B, the same points measured another way; then each row and its match in B
(in the rows, 128 means zero)
B (31 x 64)
[[158 160  72 133 160  75 129 112 103 124 131 159 122  48  95 121  51  87
  121 102 170 122 129 127 144 173 125 119 152 187 132 156 143 115 108 222
  102  93 170  62 119 136 132 101 121 118 105 167 117 110 148 109  86 121
  129 192 136  97 157 142  98  98 145 143]
 [135 149  99 146 159  80 137 115 104 148 133 155  93  87 110  95  77  97
  116 103 148 134 136 121 140 150 133 125 145 165 138 146 148 114 124 206
  124 107 157  80 114 131 113 112 114 119  95 169 127 109 151 119 106 128
  130 173 120 136 147 137 106  85 129 139]
 [159 109 109 148 173  72 130 127 102 151 139 144  96  88 111  85  83 107
  112  86 147 146 145 123 136 150 152 118 145 151 137 127 144 112 121 169
  142 100 163  74  86 139 126 120 102 115  82 178 131  99 165 113  85 120
  121 164 111 121 151 134  99  66 111 142]
 [159 127  70 139 167  74 135 120  99 137 139 149 113  58  98 105  61  82
  112  98 169 131 136 132 139 165 128 121 154 172 135 145 146 114 116 221
  120  87 167  60 108 131 123 108 115 126  70 168 125  92 161 110  85 121
  130 191 119  93 150 140  96  84 127 141]
 [155 135 100 148 175  76 122 110 100 156 137 143  84  77 109 106  79  94
  113 119 148 123 128 120 140 145 142 134 142 164 144 144 146 118 119 197
  130 110 158 103 111 137 120 122 125 118 103 172 132 111 161 121 103 123
  122 172 114 161 147 135 103  61 121 136]
 [121 138 131 148 155  84 135 115 105 165 131 151  94 120 118  83 102 114
  113 104 120 138 137 113 132 127 141 122 134 147 136 128 145 127 130 171
  138 121 149 107  92 135 112 123 108 123 110 170 137 124 155 131 114 127
  125 142 107 172 149 123 111  97 115 132]
 [155 126  94 144 170  69 142 131 102 154 148 150  96  89 100  86  68 103
  118  96 149 129 135 128 134 143 152 117 147 153 133 137 152 111 126 169
  126  99 166  69  96 141 121 112 107 121  82 176 119 109 160 115  91 123
  134 174 124 126 156 143 100  79 124 142]
 [148 123 133 148 155  75 137 117 106 165 147 151  87 100 106  83  92 114
  119  87 129 138 135 112 141 133 150 111 136 141 133 129 145 115 142 160
  141 106 140 100  87 140 117 127 113 120 124 181 137 124 149 133 115 135
  136 147 115 189 146 130 109  65 113 136]
 [147 119 106 150 160  75 139 115  98 150 138 147  94  91 111  83  76 101
  112  84 137 148 145 123 135 152 142 113 150 153 133 133 147 119 133 192
  132  92 163  61  86 136 116 109 111 126  74 179 137  99 160 122 100 120
  132 166 116 115 148 136 101  77 117 135]
 [131 123 120 149 156  84 140 116 102 157 138 148  96 113 116  79  93 103
  116  92 130 140 141 118 135 129 143 114 140 161 130 129 146 121 140 186
  145 104 153  79 101 133 112 116 113 124  95 172 149 115 154 133 112 128
  131 151 106 161 148 130 108  87 118 134]
 [158 127 121 157 158  85 138 112  98 169 145 143  78 105 114  76  95 116
  111  99 122 121 136 115 136 132 161 125 137 136 140 132 149 119 139 160
  146 111 146 118  86 140 115 130 110 119 115 181 102 118 168 127 118 124
  124 148 119 181 145 128 107  57 105 126]
 [136 150 113 137 157  91 131 109 106 149 139 152 101  93 109  97  88 112
  115  99 136 136 138 116 139 155 140 123 139 153 134 142 138 122 131 180
  123 111 148 101 101 135 119 119 118 124 121 173 124 123 148 120 109 129
  127 154 126 146 142 133 121  94 122 135]
 [119 133 125 143 148  83 132 112 106 158 130 154  94 115 114  89  93 112
  114  98 131 133 137 114 140 136 140 116 135 154 129 132 139 120 128 184
  133 115 143  96  98 135 115 118 113 125 117 171 133 128 149 134 114 131
  131 144 112 171 145 126 119  96 120 135]
 [161 104 131 163 175  79 138 110 103 169 136 136  75 106 123  76  90 105
  106  98 135 131 137 106 132 124 153 132 137 137 150 131 150 126 130 171
  148 107 143 103  93 144 115 135 111 113  93 183 136 101 165 126 116 125
  127 160  99 196 140 123 102  33  98 139]
 [152 104 132 149 157  72 146 121  96 167 141 147  74 118 113  70  95 112
  107  75 126 136 145 114 135 123 154 108 143 143 127 114 151 114 138 171
  152 101 140  77  86 137 118 125 102 127  93 186 152 103 162 133 107 133
  131 145  94 175 148 127  99  62 102 141]
 [186 116  93 154 181  68 138 119  99 168 145 130  91  59 102  93  69  90
  110  90 157 110 141 121 138 145 138 134 147 153 151 150 154 112 116 168
  117  95 161  81 107 148 122 126 120 111  88 199 109 103 172 115  99 118
  125 199 120 170 152 136  86  31 104 134]
 [104 124 152 154 156  95 141 109 100 176 142 143  79 139 128  58 110 127
  115  95 107 156 147 104 127 117 152 112 134 121 131 124 157 124 155 162
  147 116 145 117  81 138  94 130 103 125  87 177 152 117 164 150 132 129
  130 133 108 191 135 124 114  64  96 131]
 [118  97 179 162 161  95 141 106 103 194 146 139  65 156 134  61 127 145
  106 101  96 136 148  98 136 103 168 127 120 108 133 106 144 125 154 119
  166 129 121 167  78 137  96 151 103 117 120 176 128 136 165 149 148 140
  123 102 108 252 124 116 130  47  76 124]
 [170 141  85 139 165  67 128 117 104 144 134 155 102  63  99 106  64  95
  115  99 157 120 130 123 137 161 134 123 144 171 139 144 139 108 108 193
  117  99 164  64 108 139 134 110 116 119 102 173 110 106 150 115  90 123
  128 177 124 125 156 137  98  72 126 141]
 [149 113 112 152 178  80 139 127 101 171 144 148  87  97 113  74  87 116
  107 103 134 122 133 115 134 134 153 121 143 147 138 138 143 120 130 153
  145 107 154 112  93 142 110 128 109 118  89 169 118 117 164 125 108 125
  129 161 119 176 146 131 105  74 107 138]
 [177 104 126 162 186  73 141 113  93 173 141 121  69 101 120  72  89 104
  100  94 137 128 139 110 132 125 157 131 139 133 154 127 158 120 127 146
  151 101 148  93  91 143 113 144 109 106  56 188 116  87 179 125 116 117
  124 173 103 195 141 127  87   6  90 141]
 [147 135 128 153 162  90 137 111 100 166 144 132  81 102 119  89  96 112
  109  96 125 127 140 119 132 137 149 130 140 132 142 133 148 123 133 164
  140 114 152 110  96 140 121 124 118 119 116 183 118 122 162 132 117 126
  121 155 120 169 143 133 114  52 111 131]
 [145 147 106 138 155  80 139 107 108 153 140 156 100  90 108  91  83 109
  119  96 135 118 133 121 140 155 142 118 144 157 127 139 140 120 129 180
  130 112 155  82  96 142 136 115 114 128 127 176 130 131 145 122 103 129
  130 156 119 128 155 137 109 105 136 131]
 [155 104  95 143 152  67 138 112  98 148 135 146  99  85 103  95  73  97
  111  85 148 134 144 127 140 159 139 113 151 163 130 125 148 110 122 197
  123  90 158  50  88 131 132 113 114 122  70 185 133 104 159 123  93 126
  133 170 117 105 153 137 101  74 123 138]
 [122 131 135 154 160  93 132 110 105 167 137 145  81 113 118  87  98 119
  111 110 122 125 139 111 138 138 152 127 132 142 136 129 142 127 128 167
  141 123 147 135  94 139 104 134 112 119 116 170 112 128 156 132 127 129
  123 139 122 195 139 125 127  74 102 126]
 [144 138 123 155 174  90 131 115  99 164 132 136  77 103 116  88  93 105
  100 122 130 124 129 111 133 138 150 132 137 147 147 135 145 121 115 178
  140 119 149 114 112 132 110 132 114 112  87 170 111 109 165 123 122 126
  121 158 113 202 141 125 117  40  97 138]
 [125 145 121 145 151  85 135 109 106 151 126 148  92 103 114  94  97 107
  112 104 135 134 132 123 138 138 140 125 136 163 128 135 145 131 127 206
  132 118 154  95 101 133 128 120 120 121 118 168 151 124 153 128 115 133
  127 147 107 154 149 134 117 105 136 127]
 [143 160  97 132 156  81 127 117 109 145 134 159 119  77 104  98  77 101
  121  98 147 127 135 126 142 159 133 119 144 168 130 147 140 115 125 193
  121 110 161  74 103 135 134 102 123 123 122 173 123 130 141 114 100 130
  128 166 122 113 157 140 109 120 145 136]
 [125 128 135 149 154  85 140 103 102 160 135 156  80 117 116  76 104 112
  111  98 117 139 143 113 136 132 144 118 133 136 137 126 143 125 131 171
  142 115 142  99  92 135 110 130 104 125 102 170 131 114 151 135 114 136
  131 141 103 176 140 127 115  77 109 134]
 [155 127  94 148 171  76 131 113  99 150 134 146  94  72 100 103  71  90
  111 104 155 128 132 118 138 156 133 125 151 172 145 144 149 104 111 198
  117 100 158  74 113 135 116 118 120 113  96 171 122 103 154 116  98 124
  124 179 120 142 148 132 100  61 120 142]
 [125 127 131 145 157  86 143 113 103 164 136 148  88 119 119  69 105 115
  112  94 119 140 141 113 134 126 145 113 139 142 123 126 148 121 146 183
  149 113 147  97  89 133 114 124 109 127  89 175 161 104 157 134 114 134
  128 142 106 158 141 129 109  94 115 135]]
Rows of B count from 0, top down.

[133 114 140 129 153 131  91 147 123 148 134 128 137 119 135 121 110 128
 134 104 128 125 125 152 148 121 143 129 144 135  63 158 126 151 124 122
 135 128 118 136 147 141 135 109 135 125 162 140 124 140 136 116 135 127]
9
[135 116 142 131 153 132  96 137 123 140 133 142 133 115 132 124  96 123
 137 110 136 124 125 143 150 123 135 126 140 135  97 166 128 168 122 122
 155 127 118 135 136 147 140 109 140 126 154 138 125 130 127 128 136 182]
16
[138 116 137 123 156 137  79 140 126 156 138 129 137 116 140 123 117 131
 129 112 140 127 125 154 141 124 165 129 143 142  53 157 126 149 133 123
 142 128 118 136 141 137 129  99 128 122 164 137 126 132 138 105 134  83]
4
[134 115 143 130 149 128  94 146 123 150 130 122 134 115 138 120 108 126
 134 111 127 125 126 155 146 123 149 128 142 138  88 150 127 138 124 122
 136 128 118 136 151 141 133 107 132 124 180 140 125 136 137 106 135 106]
26
[137 113 138 121 158 147  92 130 125 150 141 141 137 122 133 125 118 134
 130 110 146 125 125 148 154 125 153 130 153 141  22 151 127 167 138 123
 169 129 120 141 122 136 129  92 136 121 157 138 126 123 125 119 132 146]
20
[135 117 143 130 154 128  97 144 123 144 132 129 135 115 134 121 108 125
 135 111 127 126 124 151 148 122 141 127 143 137  95 151 127 158 123 123
 144 128 119 138 146 141 137 106 136 125 162 138 124 134 133 107 135 129]
5
[137 115 143 128 153 136  96 137 128 148 139 141 143 118 135 125 120 131
 134 124 145 127 126 149 148 124 150 128 140 140  69 155 126 162 130 122
 143 128 113 138 135 140 135 102 133 122 157 140 127 124 128 117 130 141]
21
[142 121 145 128 153 127 109 139 123 142 134 135 137 114 134 124 108 124
 135 124 146 127 126 145 150 125 153 127 139 137  98 158 128 167 126 122
 154 127 119 131 143 141 136 103 133 124 153 139 126 125 128 116 133 138]
24
[129 114 142 131 153 129  98 140 120 146 135 135 136 124 132 123 109 130
 137 104 129 123 123 148 161 122 140 129 153 131  46 159 128 170 120 122
 142 128 117 145 128 145 140 112 140 124 175 139 123 133 128 122 134 154]
14
[140 114 152 132 153 123 136 130 122 143 134 155 134 118 128 125 102 122
 139 123 154 125 125 133 167 127 141 126 149 131 124 168 130 184 124 123
 179 127 113 135 114 150 144 111 143 125 145 135 123 112 113 136 128 223]
17
[135 117 142 124 156 138  61 146 127 147 137 105 141 115 144 121 125 133
 128 117 129 129 127 160 135 124 165 130 138 142  30 160 124 136 131 121
 106 128 122 136 172 133 124  98 126 122 170 143 127 144 152  91 138  26]
0
[134  83 141 121 162 144  69 136 129 153 144 132 144 121 136 125 131 140
 130 120 144 127 126 150 146 124 166 131 146 141  11 154 125 157 137 122
 139 129 121 142 135 137 127  92 129 120 162 141 127 130 136 107 133  90]
15
[137 116 145 126 153 134  70 147 125 143 136 119 134 118 139 123 111 127
 130 111 133 126 126 155 137 124 157 129 142 139  56 156 126 144 129 123
 134 128 120 135 156 139 131 104 130 123 162 140 126 140 140 105 136  86]
1
[133 112 139 125 155 132  94 137 124 150 140 138 136 121 133 123 115 131
 134 111 141 125 124 147 159 125 153 129 147 139  50 153 128 161 128 121
 161 128 121 140 132 140 134  95 136 122 164 139 123 121 126 120 131 143]
13
[138 111 140 122 152 138  75 140 126 150 138 116 139 117 140 122 118 132
 127 107 132 126 126 157 137 123 165 130 142 142  33 159 125 152 134 122
 138 128 121 136 155 136 127 102 127 121 160 142 126 136 143 102 134  74]
29
[143 115 144 131 163 138  98 138 124 148 138 131 136 120 134 125 113 131
 133 106 140 124 124 151 149 123 151 129 143 134  61 157 126 158 126 118
 136 128 116 138 133 140 134  97 132 122 154 139 124 129 130 111 133 118]
19
[134 110 142 127 154 134  91 143 124 148 137 118 138 119 138 120 114 131
 133 108 126 125 124 154 139 122 146 129 147 136   9 159 125 153 125 121
 119 128 118 139 148 135 129 100 127 123 183 141 126 142 141 111 137 100]
23
[142 119 141 129 155 135  95 140 123 144 137 128 136 119 136 123 124 131
 133 104 128 125 124 152 146 121 151 129 146 136  27 154 125 156 126 122
 131 128 116 140 136 139 133  98 132 123 170 141 125 131 131  90 132 115]
2
[141 117 145 123 155 136  95 136 127 145 139 133 135 112 136 124 111 127
 128 113 145 127 127 154 143 124 159 128 145 138  74 151 126 164 136 124
 170 128 120 136 143 139 129 100 132 123 153 140 127 130 133 112 132 118]
25
[136 116 141 123 155 138  69 144 126 148 137 113 137 114 141 121 118 133
 123 101 126 126 125 155 133 121 160 130 140 140   4 147 124 145 131 121
 111 128 121 135 156 133 126  95 125 121 166 141 127 144 150 104 136  57]
3
[133 117 143 132 149 132 100 146 121 139 133 130 133 117 134 121 103 125
 137 112 132 125 125 151 153 123 141 127 145 137  87 155 129 171 121 123
 146 128 115 137 142 145 138 107 138 125 160 138 124 132 131 114 133 136]
28
[134 118 140 128 153 132  85 146 126 144 133 123 137 117 135 121 112 129
 133 105 129 125 125 151 143 121 143 129 143 134  26 156 125 154 125 120
 124 128 116 138 147 139 134  98 131 124 166 140 125 138 141 114 138 116]
8
[143 117 143 133 165 145  84 142 127 153 138 124 137 116 138 121 115 132
 131 110 129 125 125 161 142 120 149 129 143 135  24 157 125 154 126 120
 118 128 120 139 144 137 132  98 127 123 165 141 123 132 139 108 134  91]
6
[133 116 140 131 155 129  93 142 122 138 132 130 136 117 136 121 101 126
 136 102 125 125 124 150 148 122 140 128 145 133  76 155 127 154 122 122
 136 128 115 135 135 143 138 109 136 125 164 140 124 137 134 122 133 146]
30
[135 117 142 129 150 131  93 146 125 139 131 126 139 115 137 123 118 128
 136 125 140 128 126 152 145 126 150 127 140 139  81 161 126 151 124 121
 128 127 116 134 148 139 134 105 130 121 159 140 125 132 136 107 135 105]
11
[135 116 142 131 153 126  97 146 122 144 132 127 136 116 134 120 108 123
 136 115 131 126 126 149 149 124 142 127 145 137  83 163 128 152 123 122
 138 128 118 138 149 143 137 111 133 124 165 138 124 135 133 111 135 115]
12
[138 121 142 132 162 138 101 139 129 150 138 136 145 118 134 124 120 130
 134 121 145 126 125 146 155 125 149 128 148 136  69 157 127 171 125 121
 143 127 115 135 134 144 135  96 133 123 159 138 125 125 133 121 132 140]
10
[131 112 143 133 153 128  97 143 121 145 134 132 139 120 133 122 117 131
 139 123 140 127 126 148 163 126 143 129 150 138  70 177 128 161 120 119
 135 128 116 142 131 143 138 105 135 123 166 139 122 126 128 117 131 134]
7
[128 116 140 133 158 130  91 150 123 146 131 125 142 120 137 121 120 131
 137 125 132 128 126 159 148 124 146 129 147 136  68 157 127 150 120 121
 115 128 113 137 147 137 135 103 130 124 168 139 123 133 136 103 135  96]
22
[132 114 137 125 156 135  76 143 126 147 136 117 139 118 140 122 123 133
 130 120 137 128 127 157 143 127 160 130 144 139  28 157 124 153 130 120
 124 128 120 138 152 135 129 100 126 122 164 142 126 139 145  95 137  64]
18
[134 115 139 131 157 131  81 156 125 145 132 116 141 115 142 121 119 129
 135 120 134 129 127 161 141 124 150 128 146 138  63 157 126 138 121 121
 106 127 118 137 155 138 132 108 125 123 164 141 125 139 146  94 137  74]
27
